Below are the code and all the weights of a small trained network. Each question names an input and a class and asks about switching units off, where a switched-off unit gives its printed mean instead of its output.

import numpy as np


def w(rows, s, z=0):
    codes = np.array(rows[::2]) - 128.0
    scale = np.full(codes.shape[1], s)
    scale[-1] = z or s
    return codes * scale


def norm(h):
    return h / np.sqrt((h * h).mean(-1, keepdims=True) + 1e-5)


def f(y):
    return y / 2 * (1 + np.tanh(0.7978845608 * (y + 0.044715 * y**3)))


def log_softmax(a):
    a = a - a.max(-1, keepdims=True)
    return a - np.log(np.exp(a).sum(-1, keepdims=True))


def net(x, mask):
    res = np.array(x, float).reshape(1, 5) / 4 @ E
    u = 0
    for l in range(3):
        y = f(norm(res) @ A[l][:, :-1].T + A[l][:, -1])
        res = res + np.where(mask[u : u + 13], y, B[l][:, -1]) @ B[l][:, :-1]
        u += 13
    return log_softmax(norm(res)[-1] @ U[:, :-1].T + U[:, -1])


A, B = {}, {}
E = w([
[134,143,162,127],'x0',
[253,28,38,220],'x1',
[163,127,86,19],'x2',
[120,192,91,222],'x3',
[127,122,121,125],'x4',
],0.0062)
A[0] = w([
[45,127,154,121,131],'L0N0',
[47,134,73,106,252],'L0N1',
[246,24,150,5,129],'L0N2',
[184,254,50,142,126],'L0N3',
[95,138,49,97,124],'L0N4',
[144,182,149,100,21],'L0N5',
[149,145,147,178,32],'L0N6',
[56,104,178,80,118],'L0N7',
[66,226,151,233,121],'L0N8',
[76,144,150,177,46],'L0N9',
[144,102,76,193,157],'L0N10',
[237,107,130,205,207],'L0N11',
[28,205,92,171,92],'L0N12',
],0.0083,0.0035)
B[0] = w([
[209,183,170,132,163],'L0N0',
[127,140,254,131,186],'L0N1',
[109,194,92,135,244],'L0N2',
[90,68,166,139,170],'L0N3',
[126,167,178,144,139],'L0N4',
[155,80,136,127,119],'L0N5',
[155,116,93,139,122],'L0N6',
[140,111,179,147,172],'L0N7',
[131,182,144,168,212],'L0N8',
[136,166,108,156,135],'L0N9',
[111,75,171,127,198],'L0N10',
[35,63,79,97,255],'L0N11',
[163,184,137,140,178],'L0N12',
],0.0092,0.006)
A[1] = w([
[144,86,187,146,6],'L1N0',
[194,87,67,168,46],'L1N1',
[175,189,124,102,111],'L1N2',
[157,61,157,255,76],'L1N3',
[179,41,144,22,138],'L1N4',
[210,199,187,117,138],'L1N5',
[194,82,45,62,121],'L1N6',
[93,108,5,89,97],'L1N7',
[180,166,39,118,119],'L1N8',
[24,73,66,120,197],'L1N9',
[169,195,214,59,133],'L1N10',
[57,236,86,172,150],'L1N11',
[184,154,210,93,105],'L1N12',
],0.0099,0.0025)
B[1] = w([
[72,164,138,193,126],'L1N0',
[103,175,105,165,143],'L1N1',
[192,74,134,107,149],'L1N2',
[87,91,193,78,177],'L1N3',
[189,190,139,54,154],'L1N4',
[107,28,121,186,207],'L1N5',
[179,223,155,98,170],'L1N6',
[132,196,142,161,220],'L1N7',
[176,136,182,195,139],'L1N8',
[76,121,164,2,254],'L1N9',
[40,18,50,146,236],'L1N10',
[183,94,229,79,184],'L1N11',
[101,77,62,115,191],'L1N12',
],0.0066,0.0075)
A[2] = w([
[128,90,203,54,161],'L2N0',
[246,172,162,139,115],'L2N1',
[158,108,81,68,181],'L2N2',
[160,159,128,126,1],'L2N3',
[75,134,141,152,96],'L2N4',
[113,118,184,66,99],'L2N5',
[115,170,166,72,72],'L2N6',
[164,138,166,126,111],'L2N7',
[74,143,135,195,226],'L2N8',
[84,152,166,61,65],'L2N9',
[123,227,122,115,223],'L2N10',
[86,105,142,142,76],'L2N11',
[81,110,110,158,77],'L2N12',
],0.014,0.0041)
B[2] = w([
[81,132,7,171,255],'L2N0',
[213,165,134,117,159],'L2N1',
[130,253,157,108,186],'L2N2',
[183,145,151,129,119],'L2N3',
[209,116,181,127,174],'L2N4',
[130,129,48,199,202],'L2N5',
[114,131,95,128,164],'L2N6',
[205,144,105,104,131],'L2N7',
[255,92,181,81,217],'L2N8',
[142,121,97,158,201],'L2N9',
[159,175,169,77,182],'L2N10',
[174,84,147,191,183],'L2N11',
[155,55,113,188,166],'L2N12',
],0.0075,0.0078)
U = w([
[135,1,194,191,46],'0',
[58,118,1,60,36],'1',
[233,235,230,63,252],'2',
],0.0077,0.0018)

Each question gives the input, the list of numbers given to net, and the class t.
The units are the neurons (one row each of A and B). Each row of codes is followed by its name. A weight is (code - 128) times the scale printed after its matrix; where a second scale follows, it is the last column's (A, B and U).
mask holds one flag per neuron, layer by layer. A switched-off neuron (its flag False) gives its mean, the last column of its row in B, instead of its output. The means were averaged over made-up inputs and are rounded, as every weight is.
A unit's drop is (log p(t) with every unit on - log p(t) with that unit switched off) / (log p(t) with every unit on - log p(t) with every unit switched off).
unit that matters most: the unit with the biggest drop
k most important neurons: the k neurons with the biggest drops, biggest first
top k neurons in layer l: the k neurons of layer l with the biggest drops, biggest first
drop of u: that unit's drop, to one decimal
input [5,8,-3,-2,8], class 1: unit that matters most -> L1N9
input [-2,-8,6,2,1], class 0: top 2 neurons in layer 1 -> L1N10, L1N9
input [-3,0,-6,8,8], class 2: 4 most important neurons -> L0N8, L1N10, L0N12, L1N5
input [-4,8,1,-5,6], class 2: top 2 neurons in layer 0 -> L0N2, L0N3
input [-7,-8,1,4,-7], class 0: 2 most important neurons -> L1N10, L1N5
input [-3,-4,2,6,3], class 0: 2 most important neurons -> L1N5, L1N10
input [-3,8,3,-1,7], class 2: 3 most important neurons -> L1N6, L2N2, L1N10
input [6,-6,2,6,-1], class 0: 4 most important neurons -> L1N10, L1N5, L0N2, L1N7
input [-8,-2,7,1,7], class 0: 2 most important neurons -> L0N11, L0N1
input [-3,-8,6,3,-7], class 0: 3 most important neurons -> L1N10, L1N9, L1N5
input [-3,-3,7,3,8], class 0: top 2 neurons in layer 0 -> L0N11, L0N1
input [4,0,5,4,-7], class 0: 2 most important neurons -> L0N11, L0N4
input [-1,1,-4,-1,3], class 1: drop of L1N9 -> 0.8
input [7,6,4,-1,8], class 2: drop of L0N10 -> -0.1
input [8,1,-2,-5,7], class 1: drop of L1N10 -> 0.0
input [-2,-6,-2,-4,8], class 0: top neuron in layer 1 -> L1N9
